Below is a small trained network, with its code and all its weights. Each question gives an input and a class and asks what happens when units are switched off, that is, made to give their printed mean instead of their output.

import numpy as np


def w(rows, s, z=0):
    codes = np.array(rows[::2]) - 128.0
    scale = np.full(codes.shape[1], s)
    scale[-1] = z or s
    return codes * scale


def norm(h):
    return h / np.sqrt((h * h).mean(-1, keepdims=True) + 1e-5)


def f(y):
    return np.maximum(y, 0)


def log_softmax(a):
    a = a - a.max(-1, keepdims=True)
    return a - np.log(np.exp(a).sum(-1, keepdims=True))


def net(x, mask):
    res = np.array(x, float).reshape(1, 7) / 4 @ E
    u = 0
    for l in range(2):
        y = f(norm(res) @ A[l][:, :-1].T + A[l][:, -1])
        res = res + np.where(mask[u : u + 12], y, B[l][:, -1]) @ B[l][:, :-1]
        u += 12
    return log_softmax(norm(res)[-1] @ U[:, :-1].T + U[:, -1])


A, B = {}, {}
E = w([
[81,117,124,178,189,109,183,109,167],'x0',
[88,144,210,191,92,193,112,165,112],'x1',
[89,111,114,58,131,103,158,214,254],'x2',
[59,70,197,85,188,60,219,89,114],'x3',
[133,121,145,145,117,93,38,49,181],'x4',
[214,50,164,141,155,193,121,154,170],'x5',
[221,136,137,228,62,57,182,84,124],'x6',
],0.0045)
A[0] = w([
[204,76,125,184,91,92,155,172,169,87],'L0N0',
[118,90,46,181,122,85,175,231,157,35],'L0N1',
[103,158,213,183,68,195,140,107,186,27],'L0N2',
[114,120,253,203,112,158,59,80,177,105],'L0N3',
[233,172,64,131,72,176,77,79,46,2],'L0N4',
[192,98,75,55,100,202,103,135,147,9],'L0N5',
[153,84,200,201,92,145,47,76,190,47],'L0N6',
[175,109,94,97,134,178,188,182,136,32],'L0N7',
[139,95,178,119,138,190,179,133,78,66],'L0N8',
[186,103,125,188,102,141,204,160,172,108],'L0N9',
[152,202,81,101,61,107,139,204,181,97],'L0N10',
[197,95,81,80,94,171,91,157,135,66],'L0N11',
],0.0056,0.0026)
B[0] = w([
[170,233,156,130,179,173,140,91,131,209],'L0N0',
[153,170,201,128,108,147,138,49,114,196],'L0N1',
[128,135,124,169,145,193,137,95,167,181],'L0N2',
[85,202,163,153,139,219,138,166,141,227],'L0N3',
[131,146,113,134,137,2,174,80,58,252],'L0N4',
[124,46,144,90,64,117,142,231,159,191],'L0N5',
[81,186,236,134,201,203,193,164,149,215],'L0N6',
[223,179,151,163,127,186,141,48,199,182],'L0N7',
[157,185,119,180,94,144,142,103,185,181],'L0N8',
[163,197,139,184,93,185,171,56,130,214],'L0N9',
[201,180,178,162,82,219,146,87,168,228],'L0N10',
[141,55,183,188,110,123,86,167,146,204],'L0N11',
],0.0063,0.0037)
A[1] = w([
[167,13,144,97,54,158,63,200,165,4],'L1N0',
[63,72,164,117,163,196,109,141,103,43],'L1N1',
[183,160,162,163,105,184,77,89,108,41],'L1N2',
[140,151,88,188,142,49,156,72,109,76],'L1N3',
[74,161,248,115,129,74,153,169,114,207],'L1N4',
[63,215,103,59,107,196,69,81,111,114],'L1N5',
[191,101,104,146,57,218,5,160,79,76],'L1N6',
[133,205,83,148,114,218,81,90,143,163],'L1N7',
[103,208,78,139,26,89,134,165,191,91],'L1N8',
[160,162,106,177,83,63,68,65,1,150],'L1N9',
[32,247,101,92,93,133,95,168,158,81],'L1N10',
[26,129,130,108,103,101,243,147,42,114],'L1N11',
],0.0059,0.0027)
B[1] = w([
[117,147,50,80,39,87,87,237,239,176],'L1N0',
[147,192,121,173,72,89,86,147,59,165],'L1N1',
[37,127,158,154,180,172,83,160,117,222],'L1N2',
[145,139,108,46,36,99,69,183,134,208],'L1N3',
[83,42,113,124,205,119,87,65,118,234],'L1N4',
[254,212,194,178,66,191,173,102,167,190],'L1N5',
[72,71,67,89,154,69,113,200,92,189],'L1N6',
[133,112,159,147,196,146,156,154,98,253],'L1N7',
[217,223,199,181,92,180,167,61,116,177],'L1N8',
[135,94,50,46,109,43,102,65,38,248],'L1N9',
[167,116,141,201,145,127,218,77,84,185],'L1N10',
[78,72,120,189,221,189,97,176,223,206],'L1N11',
],0.0063,0.0049)
U = w([
[14,32,95,101,220,84,121,82,106,128],'0',
[224,148,31,34,40,8,139,21,49,177],'1',
[199,240,220,224,141,254,193,57,142,148],'2',
[164,106,80,53,23,154,64,246,209,3],'3',
],0.0086,0.004)

Each question gives the input, the list of numbers given to net, and the class t.
The units are the neurons (one row each of A and B). Each row of codes is followed by its name. A weight is (code - 128) times the scale printed after its matrix; where a second scale follows, it is the last column's (A, B and U).
mask holds one flag per neuron, layer by layer. A switched-off neuron (its flag False) gives its mean, the last column of its row in B, instead of its output. The means were averaged over made-up inputs and are rounded, as every weight is.
A unit's drop is (log p(t) with every unit on - log p(t) with that unit switched off) / (log p(t) with every unit on - log p(t) with every unit switched off).
The circuit of an input: a set's keep is (log p(t) with only the set's units on - log p(t) with every unit switched off) / (log p(t) with every unit on - log p(t) with every unit switched off). Starting from the 12 units with the biggest drops (on a tie, the unit counted first), units are removed one at a time, each time the one whose removal leaves the highest keep (on an exact tie, the one counted first), for as long as the keep stays at least 0.8.
circuit, biggest first: the units of the circuit, biggest drop first
most important unit: the unit with the biggest drop
top k neurons: the k neurons with the biggest drops, biggest first
top k neurons in layer l: the k neurons of layer l with the biggest drops, biggest first
drop when u is switched off: that unit's drop, to one decimal
input [5,7,3,8,-5,-7,8], class 0: top 2 neurons => [L1N4; L0N10]
input [-7,-2,2,-1,0,8,3], class 3: most important unit => L0N5
input [-4,-7,2,-1,5,5,2], class 3: circuit, biggest first => [L0N5; L1N0]
input [-3,3,0,3,-4,-4,6], class 1: circuit, biggest first => [L1N9; L0N6]
input [3,-3,-4,-7,-5,7,-3], class 3: top 2 neurons => [L0N5; L0N11]
input [7,-8,6,-1,1,-2,-6], class 1: top 4 neurons in layer 0 => [L0N3; L0N9; L0N6; L0N0]
input [-8,0,-2,-8,-6,6,0], class 1: top 3 neurons in layer 0 => [L0N4; L0N6; L0N3]
input [-4,-3,8,-8,-8,2,0], class 2: top 2 neurons => [L0N10; L0N7]
input [-7,-2,-2,1,-4,7,3], class 1: top 4 neurons => [L0N4; L0N3; L0N6; L0N10]
input [-4,-1,-2,1,-1,3,6], class 1: top 2 neurons in layer 0 => [L0N4; L0N10]
input [-7,0,-7,3,7,-5,-2], class 1: top 2 neurons => [L1N9; L1N5]
input [-3,0,0,-4,3,-7,-2], class 1: top 2 neurons => [L1N9; L0N4]
input [-3,-5,-6,2,-6,2,-7], class 3: top 4 neurons in layer 0 => [L0N5; L0N6; L0N0; L0N9]
input [7,-8,1,-2,4,4,-7], class 3: most important unit => L0N4
input [4,-8,-4,0,4,6,-8], class 3: top 2 neurons => [L1N0; L0N5]
input [-8,-1,-4,-5,4,6,-4], class 3: top 2 neurons => [L0N5; L1N0]
input [-7,1,-2,8,1,-1,5], class 0: drop when L0N4 is switched off => 0.2
input [7,-8,-8,4,6,1,-2], class 1: drop when L1N3 is switched off => 0.1
input [0,-4,-3,-5,2,-2,0], class 1: drop when L1N3 is switched off => 0.0
input [-2,-8,-6,3,5,7,2], class 1: top neuron => [L0N4]
